Here is a tiny trained network, its code and every weight. The questions are about switching its units off for an input and a class, where a switched-off unit gives its printed mean instead of its output.

import numpy as np


def w(rows, s, z=0):
    codes = np.array(rows[::2]) - 128.0
    scale = np.full(codes.shape[1], s)
    scale[-1] = z or s
    return codes * scale


def f(y):
    return y / 2 * (1 + np.tanh(0.7978845608 * (y + 0.044715 * y**3)))


def log_softmax(a):
    a = a - a.max(-1, keepdims=True)
    return a - np.log(np.exp(a).sum(-1, keepdims=True))


def net(x, mask):
    res = np.array(x, float).reshape(1, 4) / 4 @ E
    y = f(res @ A[0][:, :-1].T + A[0][:, -1])
    res = res + np.where(mask, y, B[0][:, -1]) @ B[0][:, :-1]
    return log_softmax(res[-1] @ U[:, :-1].T + U[:, -1])


A, B = {}, {}
E = w([
[96,136,170,11,128,155],'x0',
[68,17,94,86,128,91],'x1',
[112,121,39,115,192,202],'x2',
[204,87,149,118,240,99],'x3',
],0.012)
A[0] = w([
[126,209,139,141,119,143,219],'n0',
[97,66,102,93,121,80,68],'n1',
[88,155,112,142,41,173,166],'n2',
[152,138,155,68,100,177,120],'n3',
[116,150,161,61,136,148,55],'n4',
[162,178,94,168,118,107,104],'n5',
[95,135,65,140,179,227,103],'n6',
[74,93,99,107,115,59,96],'n7',
[129,190,188,88,136,175,149],'n8',
[77,122,119,142,89,135,173],'n9',
[73,49,114,145,125,81,32],'n10',
[124,142,239,132,94,7,112],'n11',
[203,201,211,164,147,215,172],'n12',
[98,138,88,160,72,136,163],'n13',
[157,117,58,84,135,193,113],'n14',
[123,133,72,251,128,79,112],'n15',
[199,73,160,155,186,114,254],'n16',
[142,138,142,120,83,50,76],'n17',
],0.013,0.003)
B[0] = w([
[148,46,76,136,153,90,192],'n0',
[138,39,90,163,110,127,194],'n1',
[149,108,71,56,200,146,216],'n2',
[80,84,148,164,83,153,176],'n3',
[105,136,225,119,64,230,178],'n4',
[144,85,136,130,49,150,174],'n5',
[43,151,97,212,201,101,207],'n6',
[164,68,101,145,94,95,190],'n7',
[104,52,104,107,90,157,190],'n8',
[140,149,73,69,182,135,177],'n9',
[155,47,102,159,106,136,193],'n10',
[44,164,102,169,188,100,252],'n11',
[145,34,81,149,124,76,235],'n12',
[152,132,120,50,152,135,187],'n13',
[97,160,114,155,128,111,184],'n14',
[38,98,163,81,74,254,229],'n15',
[126,123,169,24,173,131,224],'n16',
[83,219,106,168,190,131,180],'n17',
],0.0092,0.015)
U = w([
[8,160,77,218,195,101,104],'0',
[36,79,170,118,55,220,142],'1',
[153,47,54,162,102,87,148],'2',
[140,122,83,2,215,126,168],'3',
[113,127,78,89,147,100,255],'4',
[181,196,139,105,91,99,72],'5',
[159,201,86,189,101,77,71],'6',
[192,167,144,90,141,149,59],'7',
],0.0097,0.0049)

Each question gives the input, the list of numbers given to net, and the class t.
The units are the neurons (one row each of A and B). Each row of codes is followed by its name. A weight is (code - 128) times the scale printed after its matrix; where a second scale follows, it is the last column's (A, B and U).
mask holds one flag per neuron, in row order. A switched-off neuron (its flag False) gives its mean, the last column of its row in B, instead of its output. The means were averaged over made-up inputs and are rounded, as every weight is.
A unit's drop is (log p(t) with every unit on - log p(t) with that unit switched off) / (log p(t) with every unit on - log p(t) with every unit switched off).
The circuit of an input: a set's keep is (log p(t) with only the set's units on - log p(t) with every unit switched off) / (log p(t) with every unit on - log p(t) with every unit switched off). Starting from the 12 units with the biggest drops (on a tie, the unit counted first), units are removed one at a time, each time the one whose removal leaves the highest keep (on an exact tie, the one counted first), for as long as the keep stays at least 0.8.
circuit, biggest first: the units of the circuit, biggest drop first
most important unit: the unit with the biggest drop
top k neurons: the k neurons with the biggest drops, biggest first
drop when u is switched off: that unit's drop, to one decimal
input [-1,-4,-4,-7], class 3: circuit, biggest first	[n2]
input [-6,3,5,0], class 1: top 3 neurons	[n15, n11, n17]
input [6,-7,-2,-2], class 2: top 4 neurons	[n12, n15, n0, n16]
input [-6,4,-7,7], class 0: top 2 neurons	[n11, n17]
input [-1,5,-4,-6], class 3: circuit, biggest first	[n2, n9]
input [6,3,1,-8], class 3: top 2 neurons	[n2, n9]
input [-8,-7,-5,-6], class 1: top 2 neurons	[n15, n5]
input [-8,8,-2,7], class 1: top 3 neurons	[n15, n16, n12]
input [5,7,-6,-5], class 2: top 3 neurons	[n7, n1, n10]
input [4,0,4,-6], class 3: top 2 neurons	[n2, n11]
input [0,8,6,-2], class 2: top 2 neurons	[n11, n10]
input [8,8,-7,8], class 1: top 3 neurons	[n4, n12, n2]
input [-4,-3,-5,-6], class 3: circuit, biggest first	[n2, n13]
input [7,-6,3,6], class 1: most important unit	n4
input [-3,8,8,4], class 0: top 2 neurons	[n6, n14]
input [3,8,-7,2], class 2: top 4 neurons	[n7, n10, n1, n6]
input [3,6,5,3], class 2: top 2 neurons	[n11, n1]
input [1,-6,-5,5], class 2: drop when n5 is switched off	0.1
input [-4,5,5,-8], class 3: drop when n13 is switched off	0.3
input [-6,-2,-5,6], class 1: drop when n16 is switched off	0.3
input [-3,-4,0,6], class 3: circuit, biggest first	[n16]
